Below is a small trained network, with its code and all its weights. Each question gives an input and a target symbol and asks what happens when units are switched off, that is, made to give their printed mean instead of their output.

import numpy as np


def w(rows, s, z=0):
    codes = np.array(rows[::2]) - 128.0
    scale = np.full(codes.shape[1], s)
    scale[-1] = z or s
    return codes * scale


def norm(h):
    return h / np.sqrt((h * h).mean(-1, keepdims=True) + 1e-5)


def f(y):
    return np.maximum(y, 0)


def softmax(a):
    e = np.exp(a - a.max(-1, keepdims=True))
    return e / e.sum(-1, keepdims=True)


def log_softmax(a):
    a = a - a.max(-1, keepdims=True)
    return a - np.log(np.exp(a).sum(-1, keepdims=True))


def net(x, mask):
    ids = ['γδεζθλμξτ'.index(c) for c in x.split()]
    T = len(ids)
    res = E[ids] + P[:T]
    r = norm(res)
    for j in range(3):
        rows = slice(2 * j, 2 * j + 2)
        q, k, v = (r @ M[0][rows].T for M in (Q, K, V))
        z = softmax(np.where(np.tri(T) > 0, q @ k.T / 2**0.5, -1e9)) @ v
        o = O[0][rows]
        res = res + np.where(mask[j], z, o[:, -1]) @ o[:, :-1]
    y = f(norm(res) @ A[0][:, :-1].T + A[0][:, -1])
    res = res + np.where(mask[3:7], y, B[0][:, -1]) @ B[0][:, :-1]
    return log_softmax(norm(res)[-1] @ U[:, :-1].T + U[:, -1])


Q, K, V, O, A, B = {}, {}, {}, {}, {}, {}
E = w([
[198,138,110,167,29],'γ',
[2,109,129,118,89],'δ',
[154,192,102,79,147],'ε',
[207,109,79,168,145],'ζ',
[114,207,81,228,134],'θ',
[158,186,141,115,85],'λ',
[92,171,43,106,52],'μ',
[153,193,15,83,99],'ξ',
[51,32,94,119,171],'τ',
],0.0062)
P = w([
[143,92,198,111,140],'0',
[98,6,12,156,74],'1',
[59,23,9,165,62],'2',
[88,254,69,190,99],'3',
[95,211,92,193,83],'4',
[103,156,110,198,60],'5',
[75,172,6,171,125],'6',
[77,172,28,215,138],'7',
],0.0065)
Q[0] = w([
[136,61,212,78,207],'head 1',
[119,29,52,168,59],'head 1',
[175,26,118,78,47],'head 2',
[78,144,3,163,138],'head 2',
[110,52,113,157,43],'head 3',
[133,92,166,75,138],'head 3',
],0.0065)
K[0] = w([
[80,166,26,121,65],'head 1',
[148,177,231,105,138],'head 1',
[101,194,162,109,254],'head 2',
[134,143,209,97,27],'head 2',
[126,221,158,138,174],'head 3',
[141,173,49,135,58],'head 3',
],0.0077)
V[0] = w([
[177,245,204,151,148],'head 1',
[129,211,74,3,125],'head 1',
[129,134,174,98,51],'head 2',
[176,169,69,212,107],'head 2',
[170,92,156,78,130],'head 3',
[232,125,143,104,132],'head 3',
],0.013)
O[0] = w([
[131,247,151,93,140,114],'head 1',
[183,120,103,30,186,138],'head 1',
[166,120,199,95,38,252],'head 2',
[55,61,93,76,112,211],'head 2',
[98,90,196,139,139,104],'head 3',
[34,87,171,110,150,52],'head 3',
],0.013,0.0032)
A[0] = w([
[36,198,176,203,102,203],'neuron 1',
[139,216,130,84,119,2],'neuron 2',
[254,66,143,101,142,178],'neuron 3',
[99,209,117,126,173,109],'neuron 4',
],0.0089,0.0026)
B[0] = w([
[178,39,80,29,2,255],'neuron 1',
[77,182,200,216,159,196],'neuron 2',
[103,183,56,86,35,226],'neuron 3',
[167,167,56,135,198,189],'neuron 4',
],0.0083,0.0049)
U = w([
[255,136,119,126,92,14],'γ',
[83,99,122,202,175,154],'δ',
[176,111,74,86,142,71],'ε',
[127,142,126,114,197,167],'ζ',
[137,181,171,139,131,147],'θ',
[138,132,174,119,99,254],'λ',
[191,153,110,206,138,126],'μ',
[39,119,147,107,94,50],'ξ',
[86,191,64,158,116,97],'τ',
],0.0089,0.0067)

Each question gives the input, a string of symbols that net reads in full, and the target symbol t.
The units are the heads (2 rows each of Q, K, V and O) and the neurons (one row each of A and B). Each row of codes is followed by its name. A weight is (code - 128) times the scale printed after its matrix; where a second scale follows, it is the last column's (O, A, B and U).
mask holds one flag per unit, heads first, then neurons. A switched-off unit (its flag False) gives its mean, the last column of its rows in O or B, instead of its output. The means were averaged over made-up inputs and are rounded, as every weight is.
A unit's drop is (log p(t) with every unit on - log p(t) with that unit switched off) / (log p(t) with every unit on - log p(t) with every unit switched off).
The circuit of an input: a set's keep is (log p(t) with only the set's units on - log p(t) with every unit switched off) / (log p(t) with every unit on - log p(t) with every unit switched off). Starting from all 7 units, units are removed one at a time, each time the one whose removal leaves the highest keep (on an exact tie, the one counted first), for as long as the keep stays at least 0.8.
units of the circuit, in order: the units of the circuit, biggest drop first
heads that matter: for each layer, one digit per head in row order, 1 if its drop is at least 0.15 and else 0, layers parted by /
drop of u: that unit's drop, to one decimal
input τ ε ξ ζ τ ζ, target δ: units of the circuit, in order	[head 1]
input θ ε λ τ τ ζ, target τ: units of the circuit, in order	[head 2; head 1]
input τ ε θ ε θ, target δ: heads that matter	110
input τ ζ τ, target δ: heads that matter	100
input τ ζ τ ε ζ τ, target δ: units of the circuit, in order	[head 1; head 2]
input θ ε θ τ ε τ, target τ: heads that matter	111
input ε ε γ ε θ, target ζ: heads that matter	100
input τ τ δ μ ε ζ γ ε, target δ: heads that matter	110
input θ ε γ, target τ: heads that matter	111
input τ ζ ζ δ, target δ: drop of head 1	0.6
input δ ε ζ ξ τ, target μ: drop of neuron 1	0.1
input δ ε ξ τ, target μ: drop of head 2	0.2
